Below are the code and all the weights of a small trained network. Each question names an input and a target symbol and asks about switching units off, where a switched-off unit gives its printed mean instead of its output.

import numpy as np


def w(rows, s, z=0):
    codes = np.array(rows[::2]) - 128.0
    scale = np.full(codes.shape[1], s)
    scale[-1] = z or s
    return codes * scale


def softmax(a):
    e = np.exp(a - a.max(-1, keepdims=True))
    return e / e.sum(-1, keepdims=True)


def log_softmax(a):
    a = a - a.max(-1, keepdims=True)
    return a - np.log(np.exp(a).sum(-1, keepdims=True))


def net(x, mask):
    ids = ['ΓΔΞΠΩαεζηθμσφ'.index(c) for c in x.split()]
    T = len(ids)
    res = E[ids] + P[:T]
    u = 0
    for l in range(3):
        r = res
        for j in range(3):
            rows = slice(3 * j, 3 * j + 3)
            q, k, v = (r @ M[l][rows].T for M in (Q, K, V))
            z = softmax(np.where(np.tri(T) > 0, q @ k.T / 3**0.5, -1e9)) @ v
            o = O[l][rows]
            res = res + np.where(mask[u + j], z, o[:, -1]) @ o[:, :-1]
        u += 3
    return log_softmax(res[-1] @ U[:, :-1].T + U[:, -1])


Q, K, V, O = {}, {}, {}, {}
E = w([
[154,20,121,95,138],'Γ',
[193,122,173,101,169],'Δ',
[119,153,143,36,170],'Ξ',
[177,16,92,135,120],'Π',
[140,117,77,81,64],'Ω',
[241,113,170,150,147],'α',
[210,226,184,165,143],'ε',
[162,170,45,145,145],'ζ',
[157,181,54,133,159],'η',
[77,111,70,4,130],'θ',
[81,166,136,113,10],'μ',
[11,148,157,245,173],'σ',
[114,113,240,61,42],'φ',
],0.014)
P = w([
[84,159,179,237,96],'0',
[238,109,79,232,54],'1',
[253,93,34,213,4],'2',
[225,102,47,198,6],'3',
[208,132,84,185,50],'4',
[145,166,108,168,45],'5',
[97,180,131,183,37],'6',
[60,230,136,160,79],'7',
[54,223,144,154,112],'8',
],0.0023)
Q[0] = w([
[253,143,96,148,206],'L0H1',
[142,188,150,11,46],'L0H1',
[5,246,101,218,167],'L0H1',
[114,140,104,233,100],'L0H2',
[96,242,91,105,172],'L0H2',
[174,47,128,85,223],'L0H2',
[92,251,175,54,144],'L0H3',
[113,83,255,117,129],'L0H3',
[74,133,186,100,66],'L0H3',
],0.007)
K[0] = w([
[119,104,13,63,131],'L0H1',
[129,72,196,105,43],'L0H1',
[90,26,133,226,167],'L0H1',
[145,65,78,187,98],'L0H2',
[57,157,134,164,166],'L0H2',
[124,106,216,82,166],'L0H2',
[156,100,254,67,68],'L0H3',
[227,72,142,150,206],'L0H3',
[141,50,172,169,119],'L0H3',
],0.0084)
V[0] = w([
[102,157,4,36,93],'L0H1',
[165,188,39,135,131],'L0H1',
[186,161,161,2,70],'L0H1',
[68,166,239,167,203],'L0H2',
[121,102,240,44,105],'L0H2',
[73,141,157,226,112],'L0H2',
[62,184,194,144,159],'L0H3',
[106,245,95,160,30],'L0H3',
[131,48,135,250,139],'L0H3',
],0.005)
O[0] = w([
[106,182,56,57,185,174],'L0H1',
[156,200,63,114,175,150],'L0H1',
[168,162,184,26,138,161],'L0H1',
[145,150,123,21,175,4],'L0H2',
[180,60,136,194,206,87],'L0H2',
[114,88,57,60,135,119],'L0H2',
[168,210,78,117,101,59],'L0H3',
[151,168,4,151,181,215],'L0H3',
[217,11,136,79,55,135],'L0H3',
],0.0044,0.0022)
Q[1] = w([
[80,93,94,134,91],'L1H1',
[67,187,116,121,186],'L1H1',
[106,88,183,146,164],'L1H1',
[141,71,52,30,149],'L1H2',
[141,93,90,154,58],'L1H2',
[2,105,127,194,50],'L1H2',
[116,147,104,184,145],'L1H3',
[187,168,199,160,167],'L1H3',
[187,137,94,103,33],'L1H3',
],0.0082)
K[1] = w([
[158,76,107,134,149],'L1H1',
[126,115,67,86,60],'L1H1',
[150,146,139,56,170],'L1H1',
[102,146,215,131,72],'L1H2',
[117,123,112,59,141],'L1H2',
[254,130,82,58,206],'L1H2',
[138,80,194,80,164],'L1H3',
[140,101,107,41,98],'L1H3',
[17,141,126,121,128],'L1H3',
],0.0075)
V[1] = w([
[136,111,143,100,83],'L1H1',
[116,115,101,119,158],'L1H1',
[143,98,125,82,84],'L1H1',
[127,89,141,75,201],'L1H2',
[149,153,133,92,43],'L1H2',
[170,157,102,64,124],'L1H2',
[111,141,88,74,32],'L1H3',
[163,162,149,90,4],'L1H3',
[163,124,99,47,120],'L1H3',
],0.011)
O[1] = w([
[136,159,76,112,127,165],'L1H1',
[117,89,129,108,141,107],'L1H1',
[124,180,76,50,99,176],'L1H1',
[105,162,128,107,192,2],'L1H2',
[198,124,103,56,53,219],'L1H2',
[140,154,157,25,120,138],'L1H2',
[173,89,150,102,93,242],'L1H3',
[181,114,125,92,62,235],'L1H3',
[179,156,144,1,130,108],'L1H3',
],0.007,0.0032)
Q[2] = w([
[139,97,55,89,129],'L2H1',
[135,96,105,155,192],'L2H1',
[161,177,59,133,150],'L2H1',
[89,182,99,112,102],'L2H2',
[130,91,133,127,255],'L2H2',
[203,119,118,98,28],'L2H2',
[114,187,167,96,52],'L2H3',
[130,144,191,237,136],'L2H3',
[183,26,152,165,92],'L2H3',
],0.0078)
K[2] = w([
[90,254,147,152,82],'L2H1',
[21,87,210,133,152],'L2H1',
[43,178,138,140,16],'L2H1',
[99,168,127,161,81],'L2H2',
[247,41,17,183,244],'L2H2',
[108,136,208,144,47],'L2H2',
[214,37,117,81,106],'L2H3',
[99,145,103,213,39],'L2H3',
[131,211,223,102,68],'L2H3',
],0.0062)
V[2] = w([
[176,118,79,120,193],'L2H1',
[108,103,241,102,114],'L2H1',
[82,95,214,160,111],'L2H1',
[80,147,189,91,99],'L2H2',
[99,254,53,151,128],'L2H2',
[31,143,146,152,103],'L2H2',
[224,121,128,156,164],'L2H3',
[116,127,196,114,86],'L2H3',
[101,233,156,178,73],'L2H3',
],0.0082)
O[2] = w([
[166,113,108,161,153,73],'L2H1',
[123,80,209,131,37,33],'L2H1',
[109,142,181,112,103,5],'L2H1',
[122,173,113,162,23,224],'L2H2',
[197,109,82,126,128,81],'L2H2',
[174,127,142,74,80,96],'L2H2',
[254,92,140,144,219,153],'L2H3',
[82,160,198,135,149,184],'L2H3',
[110,198,134,161,98,124],'L2H3',
],0.0086,0.0029)
U = w([
[117,7,142,117,140,169],'Γ',
[185,109,192,149,168,175],'Δ',
[105,159,119,48,197,255],'Ξ',
[143,1,106,172,100,117],'Π',
[200,110,81,120,57,111],'Ω',
[221,126,180,199,137,78],'α',
[196,208,172,187,150,29],'ε',
[160,174,45,163,161,100],'ζ',
[167,154,68,159,183,140],'η',
[64,92,63,58,141,68],'θ',
[132,156,141,141,54,121],'μ',
[69,135,91,233,125,191],'σ',
[104,174,199,102,142,81],'φ',
],0.0076,0.0042)

Each question gives the input, a string of symbols that net reads in full, and the target symbol t.
The units are the heads (3 rows each of Q, K, V and O). Each row of codes is followed by its name. A weight is (code - 128) times the scale printed after its matrix; where a second scale follows, it is the last column's (O and U).
mask holds one flag per head, layer by layer. A switched-off head (its flag False) gives its mean, the last column of its rows in O, instead of its output. The means were averaged over made-up inputs and are rounded, as every weight is.
A unit's drop is (log p(t) with every unit on - log p(t) with that unit switched off) / (log p(t) with every unit on - log p(t) with every unit switched off).
The circuit of an input: a set's keep is (log p(t) with only the set's units on - log p(t) with every unit switched off) / (log p(t) with every unit on - log p(t) with every unit switched off). Starting from all 9 units, units are removed one at a time, each time the one whose removal leaves the highest keep (on an exact tie, the one counted first), for as long as the keep stays at least 0.8.
circuit, biggest first: the units of the circuit, biggest drop first
unit that matters most: the unit with the biggest drop
which heads matter: for each layer, one digit per head in row order, 1 if its drop is at least 0.15 and else 0, layers parted by /
drop when u is switched off: that unit's drop, to one decimal
input μ Π μ θ Ξ μ σ Ω, target σ: which heads matter : 100 / 001 / 000
input μ μ Ω μ Ω ζ, target Ω: unit that matters most : L1H2
input Ξ Γ σ Δ Γ, target σ: circuit, biggest first : [L1H3, L1H2]
input ε ε Δ η ζ μ φ Π, target μ: which heads matter : 100 / 010 / 011
input Ξ Γ Ξ Γ Π σ ζ Δ, target σ: which heads matter : 100 / 010 / 001
input μ Δ μ φ ε σ μ, target σ: circuit, biggest first : [L1H3, L0H1]
input ζ μ σ Ω μ σ Π, target σ: circuit, biggest first : [L1H3, L2H3]
input σ ε α μ μ μ α Ω μ, target Ω: which heads matter : 011 / 001 / 010
input Δ Ω μ Π θ σ Γ σ θ, target σ: circuit, biggest first : [L1H3, L0H1]
input α σ σ α, target σ: circuit, biggest first : [L1H3, L1H2]
input ζ θ ζ σ θ Ξ σ θ ζ, target σ: circuit, biggest first : [L1H2, L0H1, L1H3]
input σ μ η μ Ξ Ξ μ θ, target Ω: which heads matter : 010 / 010 / 010
input Π μ μ μ α, target Ω: which heads matter : 000 / 110 / 000
input Γ Π Π θ μ Γ μ μ Γ, target Ω: which heads matter : 100 / 110 / 010
input ε μ ζ μ Π Γ μ μ, target Ω: unit that matters most : L2H2
input Δ σ μ μ μ σ μ, target σ: which heads matter : 100 / 001 / 001
input α Π Π Γ μ σ Π, target σ: circuit, biggest first : [L1H3, L2H3, L0H1]
input Π σ Δ Ξ Π σ μ σ Ξ, target σ: which heads matter : 100 / 011 / 001
input ε ε ζ η μ μ μ Γ, target Ω: which heads matter : 010 / 010 / 010
input η Δ σ Δ, target σ: unit that matters most : L1H2
input Ω Π θ Ξ φ μ Π μ ζ, target Ω: circuit, biggest first : [L1H2, L1H3]
input ζ μ μ α, target Ω: which heads matter : 000 / 010 / 000
input α ζ Π φ, target φ: drop when L0H2 is switched off : 0.0
input ζ φ μ, target μ: drop when L2H2 is switched off : 0.2
input φ ζ μ μ η, target Ω: drop when L0H3 is switched off : 0.0
input Π Π σ μ Ω φ ε μ σ, target μ: drop when L0H1 is switched off : 0.4
input Γ Ξ Π μ φ μ φ α, target μ: unit that matters most : L2H2
